The symbols move the points like this.
Q131 se Q685
Q131 di Q939
Q131 gi Q349
Q159 se Q596
Q159 di Q29
Q159 gi Q939
Q902 se Q582
Q902 di Q836
Q902 gi Q338
Q234 se Q866
Q234 di Q431
Q234 gi Q361
Q371 se Q815
Q371 di Q361
Q371 gi Q63
Q367 se Q371
Q367 di Q810
Q367 gi Q53
Q675 se Q29
Q675 di Q29
Q675 gi Q449
Q227 se Q933
Q227 di Q798
Q227 gi Q712
Q426 se Q347
Q426 di Q559
Q426 gi Q973
Q698 se Q856
Q698 di Q995
Q698 gi Q810
Q286 se Q798
Q286 di Q341
Q286 gi Q559
Q973 se Q277
Q973 di Q426
Q973 gi Q675
Q836 se Q512
Q836 di Q815
Q836 gi Q902
Q338 se Q14
Q338 di Q902
Q338 gi Q227
Q898 se Q492
Q898 di Q707
Q898 gi Q995
Q518 se Q995
Q518 di Q897
Q518 gi Q429
Q473 se Q426
Q473 di Q582
Q473 gi Q24
Q449 se Q159
Q449 di Q675
Q449 gi Q29
Q349 se Q373
Q349 di Q131
Q349 gi Q136
Q932 se Q349
Q932 di Q942
Q932 gi Q856
Q288 se Q333
Q288 di Q559
Q288 gi Q324
Q524 se Q63
Q524 di Q53
Q524 gi Q512
Q582 se Q679
Q582 di Q261
Q582 gi Q836
Q679 se Q277
Q679 di Q24
Q679 gi Q46
Q773 se Q675
Q773 di Q24
Q773 gi Q466
Q183 se Q131
Q183 di Q183
Q183 gi Q932
Q63 se Q836
Q63 di Q371
Q63 gi Q697
Q95 se Q707
Q95 di Q373
Q95 gi Q373
Q856 se Q136
Q856 di Q932
Q856 gi Q707
Q84 se Q338
Q84 di Q697
Q84 gi Q933
Q697 se Q902
Q697 di Q63
Q697 gi Q84
Q431 se Q186
Q431 di Q490
Q431 gi Q633
Q280 se Q53
Q280 di Q866
Q280 gi Q815
Q24 se Q973
Q24 di Q473
Q24 gi Q773
Q685 se Q932
Q685 di Q942
Q685 gi Q373
Q261 se Q324
Q261 di Q933
Q261 gi Q582
Q324 se Q277
Q324 di Q288
Q324 gi Q24
Q633 se Q897
Q633 di Q136
Q633 gi Q492
Q866 se Q84
Q866 di Q234
Q866 gi Q815
Q596 se Q240
Q596 di Q466
Q596 gi Q712
Q798 se Q46
Q798 di Q582
Q798 gi Q227
Q361 se Q280
Q361 di Q431
Q361 gi Q371
Q429 se Q698
Q429 di Q518
Q429 gi Q131
Q810 se Q234
Q810 di Q698
Q810 gi Q53
Q71 se Q84
Q71 di Q512
Q71 gi Q14
Q897 se Q898
Q897 di Q95
Q897 gi Q518
Q14 se Q481
Q14 di Q473
Q14 gi Q786
Q136 se Q95
Q136 di Q932
Q136 gi Q633
Q942 se Q183
Q942 di Q596
Q942 gi Q685
Q277 se Q773
Q277 di Q712
Q277 gi Q29
Q707 se Q633
Q707 di Q856
Q707 gi Q898
Q490 se Q429
Q490 di Q492
Q490 gi Q431
Q29 se Q466
Q29 di Q277
Q29 gi Q159
Q240 se Q939
Q240 di Q798
Q240 gi Q183
Q481 se Q347
Q481 di Q338
Q481 gi Q933
Q712 se Q24
Q712 di Q227
Q712 gi Q277
Q995 se Q897
Q995 di Q898
Q995 gi Q698
Q492 se Q518
Q492 di Q633
Q492 gi Q492
Q939 se Q942
Q939 di Q159
Q939 gi Q131
Q373 se Q856
Q373 di Q685
Q373 gi Q898
Q186 se Q810
Q186 di Q429
Q186 gi Q866
Q512 se Q347
Q512 di Q524
Q512 gi Q71
Q347 se Q473
Q347 di Q338
Q347 gi Q559
Q341 se Q675
Q341 di Q333
Q341 gi Q227
Q46 se Q559
Q46 di Q679
Q46 gi Q473
Q559 se Q227
Q559 di Q286
Q559 gi Q426
Q786 se Q933
Q786 di Q14
Q786 gi Q333
Q466 se Q46
Q466 di Q773
Q466 gi Q596
Q933 se Q280
Q933 di Q227
Q933 gi Q53
Q53 se Q371
Q53 di Q367
Q53 gi Q524
Q333 se Q261
Q333 di Q786
Q333 gi Q341
Q815 se Q361
Q815 di Q280
Q815 gi Q280

In the rows, zero is written as 151.

The rows follow the links: the fewer symbols apart two points are, the more alike their rows tend to be.

Here are some points, each with a row of numbers. One shown again gets a slightly different row.
Q596
(144, 249, 188, 231, 150, 72, 80, 98, 176, 132, 204, 217, 160, 102, 174, 100, 155, 216, 145, 121, 133, 232, 125, 83, 140, 150, 82, 161, 160, 88, 134, 123, 124, 171, 229, 154, 183, 192, 102, 208, 123, 236, 175, 112, 118, 115, 100, 141, 172, 173, 167, 165, 125, 150, 174, 197, 137, 73, 111, 213, 103, 205, 165, 186, 101, 166, 162, 157, 136)
Q559
(165, 123, 190, 154, 189, 101, 157, 47, 231, 160, 144, 64, 239, 204, 165, 107, 174, 106, 131, 119, 120, 153, 100, 174, 163, 237, 165, 184, 132, 103, 185, 98, 159, 101, 108, 110, 89, 171, 131, 165, 150, 196, 203, 113, 155, 206, 94, 226, 138, 90, 135, 170, 194, 138, 116, 101, 186, 111, 198, 86, 140, 179, 198, 112, 111, 147, 129, 189, 96)
Q512
(96, 176, 101, 161, 121, 183, 136, 113, 119, 115, 178, 40, 157, 110, 85, 208, 130, 127, 135, 98, 149, 171, 65, 178, 163, 158, 162, 157, 83, 168, 117, 131, 208, 97, 123, 175, 180, 130, 160, 159, 159, 59, 136, 127, 163, 100, 225, 186, 146, 96, 155, 131, 227, 182, 158, 78, 124, 155, 171, 126, 239, 193, 95, 81, 102, 125, 122, 151, 229)
Q995
(184, 93, 168, 136, 169, 209, 167, 229, 68, 194, 97, 237, 85, 188, 145, 208, 130, 126, 224, 188, 158, 140, 222, 204, 150, 117, 149, 139, 179, 235, 177, 218, 117, 172, 130, 146, 168, 121, 225, 148, 156, 124, 100, 229, 181, 166, 134, 115, 166, 173, 130, 160, 119, 170, 156, 191, 123, 232, 123, 203, 108, 89, 124, 172, 221, 199, 163, 140, 174)
Q431
(167, 73, 123, 126, 168, 176, 181, 279, 122, 131, 109, 200, 104, 168, 192, 156, 192, 193, 146, 217, 164, 88, 214, 124, 120, 86, 197, 126, 195, 197, 189, 207, 83, 180, 162, 161, 116, 133, 171, 107, 161, 122, 135, 197, 121, 190, 168, 91, 146, 221, 141, 127, 73, 119, 143, 209, 194, 197, 163, 154, 124, 62, 161, 230, 190, 145, 181, 116, 168)
Q939
(164, 254, 164, 143, 111, 126, 124, 140, 168, 168, 194, 265, 130, 90, 159, 102, 109, 191, 142, 161, 171, 178, 206, 78, 156, 114, 84, 126, 174, 94, 66, 131, 168, 217, 235, 170, 209, 175, 97, 166, 138, 220, 151, 133, 137, 85, 143, 104, 160, 186, 178, 173, 123, 133, 190, 192, 120, 115, 71, 215, 122, 180, 168, 165, 173, 159, 176, 142, 103)
Q136
(175, 159, 180, 104, 143, 208, 180, 183, 124, 210, 122, 282, 77, 181, 130, 169, 57, 94, 228, 183, 165, 118, 268, 202, 197, 113, 134, 133, 210, 184, 139, 190, 167, 205, 147, 145, 169, 131, 196, 159, 165, 131, 107, 197, 193, 112, 139, 112, 166, 199, 135, 167, 160, 172, 172, 185, 117, 196, 111, 172, 148, 96, 149, 154, 246, 194, 169, 158, 140)
Q490
(189, 73, 143, 129, 168, 185, 188, 280, 96, 161, 102, 214, 103, 174, 187, 178, 199, 172, 171, 218, 168, 102, 217, 156, 119, 97, 181, 128, 192, 214, 189, 210, 82, 188, 144, 151, 135, 123, 189, 110, 154, 144, 124, 220, 140, 192, 155, 93, 152, 199, 139, 145, 73, 132, 145, 207, 169, 212, 142, 180, 95, 65, 150, 213, 207, 165, 179, 122, 155)
Q371
(87, 152, 66, 158, 143, 149, 154, 203, 150, 67, 161, 87, 101, 121, 148, 158, 176, 222, 113, 158, 159, 97, 120, 109, 150, 100, 208, 132, 157, 175, 163, 165, 142, 153, 159, 190, 112, 141, 137, 140, 158, 56, 144, 127, 107, 120, 236, 136, 142, 229, 149, 93, 152, 140, 155, 171, 205, 112, 221, 92, 259, 104, 136, 198, 94, 90, 164, 123, 242)
Q481
(148, 141, 136, 112, 132, 171, 180, 94, 164, 153, 163, 16, 233, 139, 116, 165, 175, 100, 106, 107, 168, 144, 79, 175, 164, 201, 166, 157, 76, 133, 107, 93, 213, 86, 104, 147, 166, 150, 123, 124, 153, 133, 165, 122, 173, 149, 190, 199, 123, 25, 164, 156, 214, 152, 138, 51, 129, 173, 155, 114, 185, 221, 135, 50, 126, 120, 105, 165, 131)
Q836
(92, 177, 95, 158, 128, 166, 138, 118, 145, 98, 184, 26, 146, 121, 91, 199, 132, 153, 131, 103, 155, 146, 61, 168, 172, 164, 180, 160, 101, 162, 130, 127, 206, 105, 121, 169, 156, 139, 152, 155, 163, 49, 144, 119, 155, 95, 229, 190, 145, 125, 157, 120, 225, 178, 145, 92, 143, 127, 196, 94, 267, 182, 104, 92, 88, 113, 125, 146, 231)
Q679
(136, 158, 184, 227, 200, 70, 99, 50, 211, 138, 163, 94, 204, 182, 157, 119, 152, 148, 155, 101, 89, 205, 72, 177, 151, 222, 139, 202, 143, 119, 221, 131, 143, 112, 136, 120, 109, 188, 153, 206, 135, 192, 204, 110, 145, 202, 75, 230, 160, 146, 128, 159, 182, 174, 124, 143, 182, 80, 208, 113, 132, 185, 186, 158, 75, 170, 131, 194, 154)
Q186
(161, 80, 114, 126, 160, 171, 180, 276, 119, 123, 114, 184, 107, 158, 197, 153, 203, 206, 132, 221, 167, 84, 204, 118, 110, 86, 199, 121, 196, 189, 186, 207, 84, 187, 161, 165, 118, 128, 165, 93, 155, 127, 137, 191, 120, 183, 182, 96, 149, 225, 140, 120, 70, 120, 149, 209, 200, 181, 167, 149, 139, 67, 162, 234, 178, 133, 181, 110, 165)
Q24
(144, 154, 192, 244, 193, 66, 95, 61, 193, 143, 165, 98, 206, 177, 158, 125, 175, 162, 157, 101, 96, 218, 55, 166, 143, 221, 133, 197, 143, 115, 221, 126, 121, 103, 143, 117, 109, 188, 150, 214, 135, 203, 195, 119, 138, 199, 78, 221, 164, 129, 138, 166, 167, 164, 121, 144, 169, 88, 193, 133, 117, 189, 170, 163, 66, 171, 136, 189, 151)
Q183
(154, 242, 168, 88, 106, 159, 163, 117, 205, 183, 177, 272, 109, 130, 154, 92, 59, 134, 163, 174, 177, 120, 259, 120, 197, 118, 109, 125, 207, 100, 66, 141, 198, 224, 198, 161, 171, 162, 106, 161, 162, 188, 145, 122, 165, 71, 149, 111, 155, 211, 165, 166, 170, 137, 189, 180, 140, 126, 101, 144, 172, 149, 186, 145, 220, 155, 175, 156, 88)
Q582
(126, 142, 154, 153, 161, 118, 148, 44, 218, 141, 166, 23, 231, 160, 128, 138, 146, 109, 121, 96, 122, 163, 67, 180, 167, 229, 161, 181, 110, 114, 168, 102, 197, 86, 102, 132, 121, 169, 132, 159, 156, 149, 191, 99, 169, 175, 138, 235, 137, 82, 145, 152, 215, 164, 129, 75, 168, 116, 206, 83, 187, 203, 168, 89, 102, 138, 111, 187, 139)
Q524
(86, 178, 75, 170, 117, 178, 134, 152, 117, 90, 177, 53, 112, 110, 89, 205, 134, 168, 141, 113, 155, 151, 78, 156, 155, 129, 178, 149, 100, 183, 126, 147, 194, 118, 145, 183, 167, 128, 162, 154, 164, 30, 133, 129, 147, 96, 236, 174, 140, 142, 155, 108, 206, 172, 165, 109, 142, 133, 195, 116, 259, 164, 99, 122, 89, 104, 140, 132, 256)
Q349
(160, 207, 176, 88, 116, 191, 167, 147, 159, 201, 147, 295, 76, 156, 140, 136, 49, 116, 210, 179, 176, 118, 283, 167, 209, 115, 120, 131, 218, 143, 90, 165, 192, 219, 179, 149, 173, 155, 146, 159, 163, 159, 119, 160, 182, 76, 146, 107, 156, 205, 151, 168, 177, 164, 188, 182, 128, 167, 101, 162, 169, 126, 160, 145, 243, 174, 178, 158, 113)

Each walk starts at a row. The symbols on each line, taken left to right, move it on to the next point.
Each answer is a row, close to the row of the point it stands for.
new walk
(179, 97, 145, 129, 157, 205, 172, 259, 78, 170, 103, 238, 77, 172, 159, 197, 138, 150, 203, 205, 161, 113, 231, 186, 145, 103, 165, 134, 201, 224, 182, 220, 107, 184, 144, 149, 151, 125, 208, 126, 154, 120, 107, 225, 160, 164, 153, 102, 162, 206, 137, 137, 106, 164, 162, 203, 149, 224, 135, 186, 118, 70, 135, 203, 221, 188, 171, 130, 179)
gi gi di gi di	(96, 141, 71, 154, 138, 163, 154, 225, 145, 68, 148, 106, 87, 134, 155, 163, 179, 223, 113, 176, 155, 97, 131, 108, 141, 93, 209, 134, 165, 179, 174, 177, 128, 159, 161, 189, 116, 136, 148, 133, 164, 60, 145, 136, 103, 129, 228, 127, 143, 239, 154, 91, 133, 140, 152, 180, 204, 117, 214, 97, 244, 95, 140, 209, 106, 90, 171, 111, 239)
di di se di se se	(167, 182, 176, 93, 131, 193, 168, 161, 133, 209, 133, 276, 76, 168, 124, 166, 41, 96, 229, 182, 161, 122, 266, 200, 206, 119, 123, 140, 217, 176, 125, 188, 178, 208, 154, 151, 172, 147, 182, 165, 164, 146, 113, 184, 193, 102, 138, 121, 164, 206, 148, 172, 168, 181, 181, 181, 123, 188, 107, 169, 160, 109, 154, 145, 245, 193, 174, 161, 132)
new walk
(149, 169, 191, 241, 188, 63, 98, 67, 191, 132, 174, 109, 217, 154, 171, 108, 197, 178, 131, 106, 110, 222, 67, 130, 130, 206, 125, 185, 133, 99, 197, 113, 116, 113, 165, 124, 129, 188, 125, 207, 124, 233, 198, 107, 122, 188, 72, 202, 157, 122, 147, 165, 148, 154, 134, 149, 168, 77, 172, 156, 98, 206, 176, 162, 65, 159, 138, 178, 134)
gi di se di se	(147, 136, 184, 197, 191, 93, 121, 36, 211, 158, 160, 66, 223, 192, 152, 132, 155, 117, 149, 105, 97, 190, 70, 184, 156, 238, 154, 195, 133, 116, 207, 121, 155, 97, 114, 115, 107, 177, 151, 187, 145, 183, 202, 113, 151, 210, 79, 238, 154, 108, 136, 168, 192, 163, 124, 112, 176, 101, 208, 99, 145, 196, 173, 129, 93, 165, 125, 197, 135)
gi se se gi se	(138, 156, 193, 213, 197, 75, 109, 37, 224, 140, 160, 91, 210, 191, 163, 118, 151, 136, 158, 104, 93, 195, 75, 174, 166, 233, 145, 192, 147, 104, 208, 119, 151, 116, 127, 118, 96, 188, 146, 205, 142, 201, 210, 111, 145, 196, 74, 235, 159, 142, 135, 164, 182, 167, 125, 134, 183, 79, 208, 107, 144, 183, 192, 145, 88, 163, 135, 194, 141)
new walk
(151, 218, 172, 237, 144, 95, 86, 147, 123, 134, 198, 204, 160, 85, 167, 119, 201, 241, 133, 124, 154, 241, 113, 68, 103, 132, 85, 154, 127, 114, 127, 125, 106, 166, 230, 167, 210, 176, 112, 188, 121, 229, 159, 132, 117, 125, 134, 111, 166, 141, 178, 157, 103, 143, 166, 186, 115, 116, 86, 252, 83, 209, 136, 187, 108, 157, 158, 132, 153)
gi gi se gi di	(154, 220, 174, 88, 115, 178, 166, 135, 178, 198, 155, 285, 90, 146, 141, 129, 39, 115, 198, 177, 175, 124, 267, 156, 210, 116, 110, 131, 217, 131, 87, 165, 198, 219, 183, 158, 177, 159, 141, 162, 160, 168, 130, 143, 181, 78, 146, 105, 156, 210, 157, 167, 173, 162, 191, 185, 129, 154, 99, 158, 169, 130, 170, 142, 237, 176, 174, 158, 102)
di di se	(151, 259, 187, 137, 124, 115, 133, 88, 222, 166, 193, 245, 150, 116, 169, 68, 108, 168, 149, 157, 164, 163, 212, 81, 176, 138, 96, 141, 178, 57, 74, 105, 176, 210, 222, 160, 171, 186, 86, 175, 147, 221, 170, 100, 137, 81, 127, 122, 150, 187, 173, 174, 152, 121, 182, 179, 142, 81, 99, 168, 143, 186, 192, 150, 166, 143, 169, 159, 80)
new walk
(159, 185, 173, 256, 155, 89, 82, 156, 111, 128, 193, 162, 180, 97, 160, 142, 225, 239, 127, 125, 146, 250, 77, 84, 88, 148, 103, 161, 115, 131, 153, 137, 97, 138, 207, 156, 200, 167, 128, 189, 110, 217, 160, 152, 110, 159, 124, 135, 169, 118, 171, 163, 89, 141, 150, 178, 119, 123, 103, 249, 69, 207, 123, 183, 85, 157, 151, 136, 165)
se se gi se gi gi	(146, 202, 174, 270, 178, 64, 71, 100, 162, 123, 190, 160, 175, 129, 167, 126, 183, 211, 150, 106, 112, 251, 76, 116, 123, 180, 103, 183, 144, 115, 186, 136, 108, 144, 193, 138, 163, 192, 139, 214, 115, 230, 186, 117, 121, 161, 83, 175, 181, 161, 155, 158, 128, 168, 150, 186, 146, 83, 140, 203, 95, 202, 157, 190, 78, 171, 146, 161, 168)
di se di di se se	(156, 177, 175, 256, 163, 85, 88, 138, 123, 128, 191, 138, 196, 112, 175, 137, 233, 230, 126, 116, 129, 251, 67, 94, 92, 163, 104, 168, 108, 129, 167, 131, 92, 130, 195, 156, 188, 172, 128, 188, 113, 228, 169, 146, 115, 180, 108, 150, 167, 111, 169, 160, 95, 150, 148, 167, 125, 120, 113, 235, 58, 211, 139, 180, 85, 163, 145, 144, 162)
new walk
(182, 110, 150, 86, 137, 173, 201, 127, 180, 175, 147, 48, 256, 138, 160, 123, 213, 111, 73, 138, 185, 123, 115, 134, 132, 188, 160, 141, 82, 105, 99, 96, 186, 105, 127, 149, 159, 143, 100, 82, 155, 184, 168, 133, 164, 184, 175, 164, 113, 15, 171, 160, 163, 107, 138, 63, 141, 189, 127, 138, 129, 210, 158, 71, 160, 116, 116, 148, 74)
di gi gi di se	(142, 126, 111, 88, 137, 154, 195, 136, 196, 129, 160, 9, 246, 128, 155, 131, 200, 138, 61, 129, 167, 111, 81, 131, 144, 190, 187, 147, 92, 112, 115, 95, 198, 101, 111, 160, 134, 152, 96, 90, 162, 145, 179, 114, 158, 170, 205, 180, 120, 63, 167, 135, 172, 122, 132, 65, 175, 147, 177, 92, 192, 189, 155, 86, 123, 88, 116, 149, 108)
gi se gi di di	(112, 120, 86, 144, 148, 145, 171, 245, 165, 76, 143, 120, 101, 139, 184, 137, 201, 225, 109, 184, 162, 79, 154, 101, 131, 93, 217, 130, 180, 163, 175, 177, 112, 166, 166, 175, 91, 143, 136, 114, 155, 90, 149, 141, 101, 144, 214, 119, 136, 238, 148, 99, 110, 122, 151, 193, 228, 121, 211, 98, 219, 77, 160, 229, 124, 94, 179, 118, 197)
new walk
(191, 89, 148, 121, 157, 194, 177, 264, 89, 176, 102, 245, 98, 165, 174, 181, 164, 161, 185, 213, 168, 115, 242, 161, 131, 93, 164, 131, 195, 212, 167, 210, 98, 192, 151, 147, 157, 121, 189, 117, 160, 143, 112, 221, 156, 174, 150, 90, 161, 196, 139, 143, 86, 150, 158, 206, 148, 226, 116, 202, 104, 79, 137, 201, 222, 177, 175, 126, 149)
se di se se se se	(188, 86, 164, 141, 159, 211, 173, 246, 60, 190, 95, 240, 91, 181, 150, 199, 151, 133, 210, 191, 162, 141, 225, 198, 134, 115, 153, 139, 175, 229, 178, 214, 109, 168, 143, 143, 167, 119, 216, 135, 152, 133, 101, 233, 171, 179, 137, 105, 164, 164, 133, 155, 107, 159, 154, 191, 125, 239, 116, 204, 97, 88, 125, 183, 221, 192, 160, 134, 166)
se di di	(175, 135, 173, 117, 152, 209, 165, 190, 93, 206, 115, 264, 74, 191, 129, 197, 71, 96, 238, 188, 155, 132, 254, 223, 178, 118, 136, 143, 199, 218, 161, 214, 149, 191, 136, 148, 167, 130, 218, 156, 161, 123, 103, 212, 196, 136, 134, 118, 168, 190, 131, 161, 150, 182, 167, 185, 116, 218, 117, 183, 135, 101, 136, 161, 235, 204, 165, 160, 157)
new walk
(181, 115, 167, 125, 157, 210, 167, 213, 82, 205, 110, 246, 88, 183, 138, 212, 97, 106, 225, 189, 152, 142, 233, 214, 161, 122, 139, 143, 185, 235, 171, 220, 146, 177, 128, 143, 177, 125, 230, 152, 158, 126, 107, 228, 194, 160, 127, 125, 169, 180, 136, 161, 135, 180, 158, 186, 113, 230, 124, 191, 113, 102, 128, 161, 227, 204, 167, 155, 165)
di gi di se	(186, 103, 166, 120, 159, 210, 178, 229, 83, 198, 107, 257, 84, 187, 148, 195, 109, 110, 217, 193, 158, 120, 248, 210, 153, 119, 147, 140, 197, 229, 173, 216, 129, 188, 131, 140, 167, 124, 217, 143, 162, 128, 105, 228, 180, 166, 136, 113, 165, 185, 132, 159, 122, 176, 160, 198, 127, 228, 119, 190, 112, 88, 134, 174, 237, 198, 166, 151, 160)
di di se di	(159, 227, 168, 95, 111, 173, 163, 148, 174, 190, 165, 292, 103, 127, 150, 109, 69, 138, 178, 181, 178, 132, 274, 119, 188, 104, 108, 123, 202, 114, 80, 149, 182, 224, 210, 168, 181, 157, 118, 146, 161, 186, 133, 138, 160, 71, 150, 98, 151, 207, 157, 163, 155, 142, 190, 191, 125, 152, 87, 174, 154, 137, 168, 158, 231, 165, 179, 144, 94)
